Below are the code and all the weights of a small trained network. Each question names an input and a target symbol and asks about switching units off, where a switched-off unit gives its printed mean instead of its output.

import numpy as np


def w(rows, s, z=0):
    codes = np.array(rows[::2]) - 128.0
    scale = np.full(codes.shape[1], s)
    scale[-1] = z or s
    return codes * scale


def norm(h):
    return h / np.sqrt((h * h).mean(-1, keepdims=True) + 1e-5)


def f(y):
    return y / 2 * (1 + np.tanh(0.7978845608 * (y + 0.044715 * y**3)))


def softmax(a):
    e = np.exp(a - a.max(-1, keepdims=True))
    return e / e.sum(-1, keepdims=True)


def log_softmax(a):
    a = a - a.max(-1, keepdims=True)
    return a - np.log(np.exp(a).sum(-1, keepdims=True))


def net(x, mask):
    ids = ['ΓΞΠΣΦαβεηθλμτψω'.index(c) for c in x.split()]
    T = len(ids)
    res = E[ids] + P[:T]
    r = norm(res)
    for j in range(2):
        rows = slice(2 * j, 2 * j + 2)
        q, k, v = (r @ M[0][rows].T for M in (Q, K, V))
        z = softmax(np.where(np.tri(T) > 0, q @ k.T / 2**0.5, -1e9)) @ v
        o = O[0][rows]
        res = res + np.where(mask[j], z, o[:, -1]) @ o[:, :-1]
    y = f(norm(res) @ A[0][:, :-1].T + A[0][:, -1])
    res = res + np.where(mask[2:6], y, B[0][:, -1]) @ B[0][:, :-1]
    return log_softmax(norm(res)[-1] @ U[:, :-1].T + U[:, -1])


Q, K, V, O, A, B = {}, {}, {}, {}, {}, {}
E = w([
[92,154,127,78,174,84,97,191,187,212],'Γ',
[106,126,66,144,138,116,99,121,113,123],'Ξ',
[41,143,170,108,168,95,69,140,60,84],'Π',
[102,173,113,67,221,132,135,93,142,141],'Σ',
[155,77,73,141,121,144,164,224,141,138],'Φ',
[143,165,83,79,122,180,103,120,168,225],'α',
[197,141,196,223,154,75,138,78,200,152],'β',
[114,122,144,153,86,180,74,148,87,201],'ε',
[155,161,115,52,168,149,73,62,139,77],'η',
[83,135,111,44,63,90,160,137,183,91],'θ',
[121,118,157,171,73,82,47,142,130,119],'λ',
[72,99,146,153,145,160,130,169,180,101],'μ',
[166,146,182,177,166,98,167,73,3,166],'τ',
[111,122,127,50,129,119,156,91,39,206],'ψ',
[79,157,154,125,110,162,178,41,113,115],'ω',
],0.025)
P = w([
[162,38,194,95,215,118,2,27,152,149],'0',
[95,145,170,87,78,140,107,134,147,89],'1',
[100,145,173,97,73,153,97,128,133,90],'2',
[98,149,169,94,73,147,88,125,137,94],'3',
[102,151,165,97,75,153,85,135,133,95],'4',
[93,150,175,109,89,164,75,144,117,100],'5',
[102,159,179,113,86,159,77,132,130,98],'6',
[99,160,176,105,93,146,81,131,155,86],'7',
],0.0074)
Q[0] = w([
[89,198,204,115,125,121,45,75,101,178],'head 1',
[171,118,136,104,84,96,254,126,124,125],'head 1',
[140,134,146,139,134,79,180,106,75,183],'head 2',
[69,183,100,96,84,114,121,161,116,162],'head 2',
],0.032)
K[0] = w([
[115,184,92,160,148,37,42,52,119,176],'head 1',
[87,229,123,124,49,153,218,159,150,70],'head 1',
[104,125,249,108,134,142,202,117,114,198],'head 2',
[3,169,54,143,106,135,113,123,114,172],'head 2',
],0.026)
V[0] = w([
[139,175,255,88,123,128,69,81,138,170],'head 1',
[159,170,209,53,95,132,164,170,119,115],'head 1',
[7,227,69,152,83,148,142,126,121,166],'head 2',
[203,168,246,83,132,205,121,194,153,98],'head 2',
],0.012)
O[0] = w([
[157,154,111,219,148,151,89,158,145,80,156],'head 1',
[149,98,128,155,179,128,81,119,135,143,32],'head 1',
[130,81,103,199,191,142,70,110,130,131,221],'head 2',
[157,97,156,2,120,110,192,106,150,134,3],'head 2',
],0.0092,0.0053)
A[0] = w([
[74,161,123,125,98,170,83,78,78,161,92],'neuron 1',
[240,82,9,71,136,124,250,199,93,122,2],'neuron 2',
[98,131,89,87,200,175,139,76,93,175,124],'neuron 3',
[67,178,62,131,67,165,225,216,117,87,69],'neuron 4',
],0.02,0.0053)
B[0] = w([
[118,87,141,82,132,121,156,124,150,172,213],'neuron 1',
[191,21,1,112,166,138,172,115,66,139,251],'neuron 2',
[98,156,114,141,84,114,169,145,112,118,170],'neuron 3',
[83,146,202,111,120,213,192,215,190,80,211],'neuron 4',
],0.019,0.011)
U = w([
[165,173,125,137,241,65,126,205,178,158,107],'Γ',
[104,142,107,175,128,145,142,120,133,85,67],'Ξ',
[76,124,167,128,199,128,95,153,30,54,128],'Π',
[96,227,70,181,154,94,186,134,113,67,142],'Σ',
[203,80,62,147,139,134,169,195,92,78,200],'Φ',
[166,204,55,155,58,211,118,115,173,164,57],'α',
[212,148,144,229,133,96,207,98,216,123,117],'β',
[186,78,197,111,99,211,63,112,113,181,56],'ε',
[151,218,105,70,122,214,69,47,81,97,200],'η',
[94,81,94,105,93,63,108,92,211,75,47],'θ',
[162,126,130,198,1,117,90,169,94,65,200],'λ',
[83,128,182,148,113,210,168,211,188,57,3],'μ',
[180,188,172,183,168,146,156,130,27,132,174],'τ',
[63,127,126,134,82,23,135,103,89,179,210],'ψ',
[101,102,147,186,155,150,175,12,176,87,93],'ω',
],0.0078,0.0039)

Each question gives the input, a string of symbols that net reads in full, and the target symbol t.
The units are the heads (2 rows each of Q, K, V and O) and the neurons (one row each of A and B). Each row of codes is followed by its name. A weight is (code - 128) times the scale printed after its matrix; where a second scale follows, it is the last column's (O, A, B and U).
mask holds one flag per unit, heads first, then neurons. A switched-off unit (its flag False) gives its mean, the last column of its rows in O or B, instead of its output. The means were averaged over made-up inputs and are rounded, as every weight is.
A unit's drop is (log p(t) with every unit on - log p(t) with that unit switched off) / (log p(t) with every unit on - log p(t) with every unit switched off).
The circuit of an input: a set's keep is (log p(t) with only the set's units on - log p(t) with every unit switched off) / (log p(t) with every unit on - log p(t) with every unit switched off). Starting from all 6 units, units are removed one at a time, each time the one whose removal leaves the highest keep (on an exact tie, the one counted first), for as long as the keep stays at least 0.8.
circuit, biggest first: the units of the circuit, biggest drop first
most important unit: the unit with the biggest drop
k most important neurons: the k neurons with the biggest drops, biggest first
drop when u is switched off: that unit's drop, to one decimal
input Ξ β Γ Γ ω, target μ: most important unit => head 1
input τ ψ η Π η η Φ η, target η: circuit, biggest first => (neuron 4; neuron 2; head 2; neuron 1)
input Ξ Γ α, target μ: circuit, biggest first => (neuron 4; head 1)
input Σ Φ Φ Φ ψ, target ψ: 2 most important neurons => (neuron 1; neuron 4)
input Σ Φ Γ, target Γ: circuit, biggest first => (neuron 2; neuron 4; head 1)
input Φ Γ Σ, target Σ: 3 most important neurons => (neuron 3; neuron 2; neuron 4)
input Φ Σ ε μ Ξ Φ Γ, target ψ: circuit, biggest first => (head 2; head 1; neuron 4; neuron 1)
input Φ Γ η η Ξ Γ Π, target ψ: circuit, biggest first => (head 1; head 2; neuron 1; neuron 4)
input Φ ω Ξ η ψ ε, target ψ: circuit, biggest first => (head 2; head 1; neuron 1; neuron 4)
input η ε Γ, target Γ: circuit, biggest first => (neuron 2; head 1; neuron 4)
input Φ Φ ψ Φ λ, target λ: 3 most important neurons => (neuron 2; neuron 4; neuron 1)
input Φ Φ λ α ω Φ Ξ η, target ψ: 2 most important neurons => (neuron 1; neuron 4)
input Ξ Φ ψ, target μ: drop when neuron 4 is switched off => 0.6
input Γ Π η η Φ Φ β ε, target ε: drop when head 1 is switched off => 0.5
input Ξ ψ Φ η Φ Φ Φ ε, target μ: drop when head 1 is switched off => 0.6
input Φ τ Γ Φ ω, target ω: drop when head 1 is switched off => 1.1
input Φ ω Φ Ξ Φ λ Ξ, target ψ: most important neuron => (neuron 1)
input Φ Φ Φ θ θ, target θ: 2 most important neurons => (neuron 4; neuron 2)
